Below is a small trained network, with its code and all its weights. Each question gives an input and a class and asks what happens when units are switched off, that is, made to give their printed mean instead of their output.

import numpy as np


def w(rows, s, z=0):
    codes = np.array(rows[::2]) - 128.0
    scale = np.full(codes.shape[1], s)
    scale[-1] = z or s
    return codes * scale


def norm(h):
    return h / np.sqrt((h * h).mean(-1, keepdims=True) + 1e-5)


def f(y):
    return y / 2 * (1 + np.tanh(0.7978845608 * (y + 0.044715 * y**3)))


def log_softmax(a):
    a = a - a.max(-1, keepdims=True)
    return a - np.log(np.exp(a).sum(-1, keepdims=True))


def net(x, mask):
    res = np.array(x, float).reshape(1, 5) / 4 @ E
    u = 0
    for l in range(2):
        y = f(norm(res) @ A[l][:, :-1].T + A[l][:, -1])
        res = res + np.where(mask[u : u + 11], y, B[l][:, -1]) @ B[l][:, :-1]
        u += 11
    return log_softmax(norm(res)[-1] @ U[:, :-1].T + U[:, -1])


A, B = {}, {}
E = w([
[188,106,138,81,162,17,44,201,173],'x0',
[61,194,253,143,123,70,226,234,140],'x1',
[52,145,36,71,219,71,177,119,56],'x2',
[205,85,67,125,106,143,234,179,84],'x3',
[111,66,127,100,212,222,126,191,183],'x4',
],0.0059)
A[0] = w([
[156,48,84,40,72,108,83,67,59,179],'L0N1',
[254,116,124,149,151,111,244,132,126,43],'L0N2',
[147,145,147,97,176,125,141,118,57,185],'L0N3',
[192,70,132,182,11,165,124,207,185,79],'L0N4',
[230,133,142,117,109,180,232,135,85,213],'L0N5',
[161,147,105,162,87,116,132,182,157,83],'L0N6',
[111,39,89,97,163,5,117,182,130,71],'L0N7',
[104,135,160,253,164,49,231,182,149,101],'L0N8',
[209,120,48,64,67,119,188,232,59,37],'L0N9',
[154,201,81,162,65,73,106,126,63,5],'L0N10',
[155,178,102,187,75,53,153,76,106,42],'L0N11',
],0.0068,0.0028)
B[0] = w([
[138,57,185,86,99,96,165,138,113,250],'L0N1',
[100,172,178,101,255,105,89,79,90,196],'L0N2',
[101,53,185,196,178,162,106,149,116,171],'L0N3',
[85,134,123,173,100,124,100,95,196,230],'L0N4',
[49,154,138,81,99,137,53,119,159,253],'L0N5',
[160,92,128,231,109,123,126,232,136,141],'L0N6',
[133,142,114,216,109,176,114,153,78,224],'L0N7',
[203,4,142,67,103,109,167,115,106,234],'L0N8',
[120,168,168,119,173,115,76,52,182,228],'L0N9',
[141,148,66,91,142,118,183,222,227,162],'L0N10',
[176,179,72,52,69,153,140,158,119,176],'L0N11',
],0.0082,0.0042)
A[1] = w([
[81,110,63,102,190,75,175,138,108,26],'L1N1',
[93,134,130,74,23,73,141,99,151,127],'L1N2',
[86,155,179,161,191,71,63,75,158,253],'L1N3',
[187,226,72,166,88,87,165,124,111,51],'L1N4',
[112,110,106,143,231,246,146,186,203,119],'L1N5',
[106,127,68,133,213,94,172,124,57,158],'L1N6',
[31,157,161,65,52,229,174,113,100,119],'L1N7',
[173,82,45,84,108,162,94,57,148,147],'L1N8',
[169,239,165,110,137,111,106,78,86,128],'L1N9',
[225,128,148,181,168,58,80,172,186,174],'L1N10',
[99,164,254,163,136,67,210,170,133,139],'L1N11',
],0.0074,0.0021)
B[1] = w([
[109,152,175,211,100,168,108,153,215,170],'L1N1',
[86,81,128,117,169,152,94,185,172,202],'L1N2',
[103,152,115,108,131,80,165,64,121,253],'L1N3',
[167,185,82,81,112,200,132,147,148,139],'L1N4',
[182,188,80,42,105,71,124,181,146,216],'L1N5',
[158,134,188,189,2,183,53,93,233,201],'L1N6',
[164,157,74,191,181,84,90,152,59,233],'L1N7',
[129,123,209,134,155,86,229,169,104,217],'L1N8',
[136,133,123,60,250,120,100,132,181,146],'L1N9',
[90,165,62,186,163,207,160,135,57,236],'L1N10',
[162,91,115,95,125,140,144,55,107,215],'L1N11',
],0.009,0.0056)
U = w([
[112,138,154,204,54,166,91,110,215,149],'0',
[163,45,168,92,116,111,191,117,66,220],'1',
[178,193,64,35,127,133,139,200,169,114],'2',
[111,170,135,95,202,90,114,57,127,113],'3',
[125,167,82,226,152,155,94,166,2,119],'4',
[45,105,104,114,120,112,144,151,114,3],'5',
],0.014,0.0041)

Each question gives the input, the list of numbers given to net, and the class t.
The units are the neurons (one row each of A and B). Each row of codes is followed by its name. A weight is (code - 128) times the scale printed after its matrix; where a second scale follows, it is the last column's (A, B and U).
mask holds one flag per neuron, layer by layer. A switched-off neuron (its flag False) gives its mean, the last column of its row in B, instead of its output. The means were averaged over made-up inputs and are rounded, as every weight is.
A unit's drop is (log p(t) with every unit on - log p(t) with that unit switched off) / (log p(t) with every unit on - log p(t) with every unit switched off).
The circuit of an input: a set's keep is (log p(t) with only the set's units on - log p(t) with every unit switched off) / (log p(t) with every unit on - log p(t) with every unit switched off). Starting from the 12 units with the biggest drops (on a tie, the unit counted first), units are removed one at a time, each time the one whose removal leaves the highest keep (on an exact tie, the one counted first), for as long as the keep stays at least 0.8.
circuit, biggest first: the units of the circuit, biggest drop first
most important unit: the unit with the biggest drop
k most important neurons: the k neurons with the biggest drops, biggest first
top k neurons in layer l: the k neurons of layer l with the biggest drops, biggest first
input [7,2,-4,-3,0], class 4: circuit, biggest first -> (L1N10)
input [7,-7,-5,8,1], class 3: circuit, biggest first -> (L0N9; L0N2)
input [8,0,4,-2,7], class 4: 4 most important neurons -> (L0N7; L1N10; L0N5; L0N10)
input [0,-6,1,2,-8], class 2: 2 most important neurons -> (L0N10; L0N11)
input [3,2,8,-4,8], class 0: top 2 neurons in layer 1 -> (L1N6; L1N1)
input [-8,-5,-3,6,6], class 4: 2 most important neurons -> (L1N7; L0N10)
input [8,-5,8,7,-3], class 0: circuit, biggest first -> (L1N6; L1N1)
input [-2,5,0,-2,6], class 2: top 2 neurons in layer 1 -> (L1N5; L1N8)
input [7,-2,-5,-4,-4], class 4: 2 most important neurons -> (L1N10; L0N5)
input [7,-5,4,-5,8], class 2: top 2 neurons in layer 1 -> (L1N5; L1N7)
input [-7,-4,1,7,0], class 3: top 2 neurons in layer 0 -> (L0N9; L0N2)
input [8,0,1,8,-2], class 3: 3 most important neurons -> (L0N9; L0N2; L1N3)
input [-7,4,0,6,4], class 4: top 2 neurons in layer 0 -> (L0N5; L0N8)
input [3,-5,4,2,-6], class 2: circuit, biggest first -> (L0N10)
input [8,5,-5,-8,2], class 3: top 4 neurons in layer 1 -> (L1N3; L1N6; L1N7; L1N11)
input [7,-4,-8,8,5], class 0: 3 most important neurons -> (L0N4; L1N7; L0N5)
input [7,7,0,-1,-4], class 1: 3 most important neurons -> (L0N8; L1N11; L1N7)
input [-4,-4,6,0,-4], class 0: 2 most important neurons -> (L1N6; L0N8)
input [5,6,0,-5,-2], class 1: 2 most important neurons -> (L1N11; L0N8)
input [3,5,-5,8,-5], class 3: most important unit -> L0N2
input [-5,0,-7,-8,5], class 3: circuit, biggest first -> (L1N6; L1N3; L1N1)
input [-8,-4,8,2,7], class 0: 3 most important neurons -> (L1N6; L1N1; L1N10)
input [6,-7,5,5,-1], class 1: 2 most important neurons -> (L0N1; L1N8)
input [0,-2,5,-5,2], class 0: 2 most important neurons -> (L1N6; L0N5)
input [5,5,3,6,1], class 3: 2 most important neurons -> (L0N9; L0N2)
input [5,-6,-5,1,-6], class 1: top 4 neurons in layer 0 -> (L0N1; L0N5; L0N7; L0N9)
input [8,8,-2,-4,8], class 1: most important unit -> L1N11
input [4,-1,4,7,-8], class 2: 2 most important neurons -> (L0N11; L0N10)
input [-5,-6,2,3,-1], class 1: top 2 neurons in layer 0 -> (L0N1; L0N7)
